Below is a small trained network, with its code and all its weights. Each question gives an input and a target symbol and asks what happens when units are switched off, that is, made to give their printed mean instead of their output.

import numpy as np


def w(rows, s, z=0):
    codes = np.array(rows[::2]) - 128.0
    scale = np.full(codes.shape[1], s)
    scale[-1] = z or s
    return codes * scale


def f(y):
    return np.maximum(y, 0)


def softmax(a):
    e = np.exp(a - a.max(-1, keepdims=True))
    return e / e.sum(-1, keepdims=True)


def log_softmax(a):
    a = a - a.max(-1, keepdims=True)
    return a - np.log(np.exp(a).sum(-1, keepdims=True))


def net(x, mask):
    ids = ['ΓΘΣδεζημ'.index(c) for c in x.split()]
    T = len(ids)
    res = E[ids] + P[:T]
    q, k, v = (res @ M[0].T for M in (Q, K, V))
    z = softmax(np.where(np.tri(T) > 0, q @ k.T / 4**0.5, -1e9)) @ v
    res = res + np.where(mask[0], z, O[0][:, -1]) @ O[0][:, :-1]
    y = f(res @ A[0][:, :-1].T + A[0][:, -1])
    res = res + np.where(mask[1:13], y, B[0][:, -1]) @ B[0][:, :-1]
    return log_softmax(res[-1] @ U[:, :-1].T + U[:, -1])


Q, K, V, O, A, B = {}, {}, {}, {}, {}, {}
E = w([
[133,124,134,121,1,149,116],'Γ',
[165,135,101,85,155,86,197],'Θ',
[89,100,118,127,129,106,73],'Σ',
[79,120,209,73,169,144,145],'δ',
[104,95,157,192,131,164,117],'ε',
[121,162,143,147,217,123,123],'ζ',
[103,203,101,145,132,72,122],'η',
[152,99,143,154,131,132,198],'μ',
],0.0095)
P = w([
[254,90,178,124,110,92,86],'0',
[71,65,72,119,99,118,168],'1',
[140,151,135,94,154,195,115],'2',
[167,148,192,152,108,84,120],'3',
[52,71,65,128,95,122,173],'4',
[156,140,132,102,141,187,108],'5',
[88,192,222,163,139,66,154],'6',
[14,95,79,112,96,108,217],'7',
],0.0061)
Q[0] = w([
[39,67,127,135,83,161,150],'H1',
[75,160,102,44,87,77,101],'H1',
[114,123,147,158,165,109,4],'H1',
[147,90,204,100,140,166,129],'H1',
],0.038)
K[0] = w([
[79,111,184,141,2,180,105],'H1',
[109,172,119,30,76,81,82],'H1',
[91,97,111,167,198,99,21],'H1',
[127,57,206,90,186,132,145],'H1',
],0.029)
V[0] = w([
[105,223,100,125,112,209,70],'H1',
[108,159,149,9,53,82,47],'H1',
[174,104,192,127,77,118,163],'H1',
[89,191,212,148,163,28,141],'H1',
],0.011)
O[0] = w([
[164,206,88,202,139,243,143,32],'H1',
[186,44,139,255,193,129,204,181],'H1',
[161,111,219,104,98,85,171,255],'H1',
[221,63,121,134,128,99,24,136],'H1',
],0.008,0.0021)
A[0] = w([
[123,205,232,137,158,96,91,166],'N1',
[211,167,107,141,94,86,89,239],'N2',
[23,115,70,150,99,162,85,144],'N3',
[108,83,212,133,104,155,44,131],'N4',
[124,111,43,109,45,47,102,125],'N5',
[192,136,173,131,135,204,91,172],'N6',
[253,70,78,98,12,162,49,44],'N7',
[141,200,130,76,220,161,168,4],'N8',
[59,149,138,137,79,206,126,74],'N9',
[88,120,27,74,234,130,123,94],'N10',
[86,36,81,154,105,102,133,74],'N11',
[157,128,132,173,212,121,119,187],'N12',
],0.013,0.0038)
B[0] = w([
[42,119,86,178,52,129,146,238],'N1',
[248,115,124,149,93,120,172,225],'N2',
[161,168,144,83,58,104,15,219],'N3',
[232,118,156,116,163,130,159,253],'N4',
[126,195,156,168,191,200,128,219],'N5',
[103,150,139,135,178,202,78,190],'N6',
[46,20,127,13,179,132,108,183],'N7',
[167,114,125,45,52,201,145,143],'N8',
[121,152,33,99,188,59,145,193],'N9',
[123,4,106,205,187,85,105,177],'N10',
[121,114,71,97,71,206,167,222],'N11',
[66,196,149,124,96,88,144,218],'N12',
],0.022,0.0054)
U = w([
[97,134,74,167,237,144,156,101],'Γ',
[169,36,156,26,169,128,150,152],'Θ',
[45,87,163,155,180,28,79,247],'Σ',
[69,185,217,98,132,207,111,95],'δ',
[143,171,126,61,130,98,93,102],'ε',
[94,79,105,137,75,196,73,1],'ζ',
[222,210,127,255,78,122,136,97],'η',
[26,145,93,121,38,71,207,197],'μ',
],0.0059,0.0053)

Each question gives the input, a string of symbols that net reads in full, and the target symbol t.
The units are the heads (4 rows each of Q, K, V and O) and the neurons (one row each of A and B). Each row of codes is followed by its name. A weight is (code - 128) times the scale printed after its matrix; where a second scale follows, it is the last column's (O, A, B and U).
mask holds one flag per unit, heads first, then neurons. A switched-off unit (its flag False) gives its mean, the last column of its rows in O or B, instead of its output. The means were averaged over made-up inputs and are rounded, as every weight is.
A unit's drop is (log p(t) with every unit on - log p(t) with that unit switched off) / (log p(t) with every unit on - log p(t) with every unit switched off).
The circuit of an input: a set's keep is (log p(t) with only the set's units on - log p(t) with every unit switched off) / (log p(t) with every unit on - log p(t) with every unit switched off). Starting from the 12 units with the biggest drops (on a tie, the unit counted first), units are removed one at a time, each time the one whose removal leaves the highest keep (on an exact tie, the one counted first), for as long as the keep stays at least 0.8.
units of the circuit, in order: the units of the circuit, biggest drop first
most important unit: the unit with the biggest drop
k most important neurons: the k neurons with the biggest drops, biggest first
drop when u is switched off: that unit's drop, to one decimal
input μ η ε Σ, target Θ: units of the circuit, in order -> [H1; N7; N4]
input δ Θ μ μ η Σ Γ, target Θ: units of the circuit, in order -> [H1; N7]
input δ μ Γ Σ δ, target μ: units of the circuit, in order -> [H1; N4; N5]
input μ Σ ζ Σ ε Θ Θ ε, target ε: units of the circuit, in order -> [N3; H1]
input Γ ε μ ε Σ ζ Γ, target η: units of the circuit, in order -> [N7; H1]
input Σ ζ μ ε μ Γ ε, target η: 2 most important neurons -> [N4; N1]
input ε ζ Γ ε, target η: most important unit -> N4
input μ μ Γ Σ μ μ Σ δ, target μ: 2 most important neurons -> [N4; N8]
input Σ ζ δ Σ, target η: 2 most important neurons -> [N7; N4]
input η Γ μ ε ζ, target μ: units of the circuit, in order -> [H1; N12; N4]
input μ ε ε Σ ζ, target Σ: 2 most important neurons -> [N10; N11]
input Γ ζ η μ Γ ε ζ, target η: 2 most important neurons -> [N2; N4]
input ζ η η ε Γ Θ Θ, target η: 2 most important neurons -> [N2; N7]
input δ δ η, target η: 2 most important neurons -> [N2; N7]
input δ ε Σ δ, target η: units of the circuit, in order -> [N4; H1; N7; N1]
input Θ ζ Σ μ, target Θ: 2 most important neurons -> [N7; N4]
input Θ Σ Σ μ ε Θ Σ, target μ: most important unit -> N12
input μ μ δ Σ Σ, target ζ: units of the circuit, in order -> [N11; H1; N3]
input Γ δ Σ η ε ζ, target ζ: 4 most important neurons -> [N8; N10; N6; N4]
input η ζ Γ μ Σ Σ, target Σ: 2 most important neurons -> [N10; N2]
input η Θ μ Σ μ, target δ: 2 most important neurons -> [N5; N2]
input Σ Σ Γ Θ ζ δ, target δ: most important unit -> N6
input Γ Σ η δ Θ, target μ: units of the circuit, in order -> [H1; N4; N12]
input δ μ Σ η η, target η: 2 most important neurons -> [N2; N5]
input δ Σ Σ η Σ ε μ, target Θ: 3 most important neurons -> [N7; N4; N2]
input Σ ε Σ Σ ε Σ δ, target Θ: 4 most important neurons -> [N4; N7; N2; N5]
input ζ ζ Θ δ Σ Θ δ ζ, target Σ: most important unit -> N10
input ε ζ Σ Σ, target η: 2 most important neurons -> [N7; N2]
input μ ε ε η, target Θ: drop when N2 is switched off -> 0.9
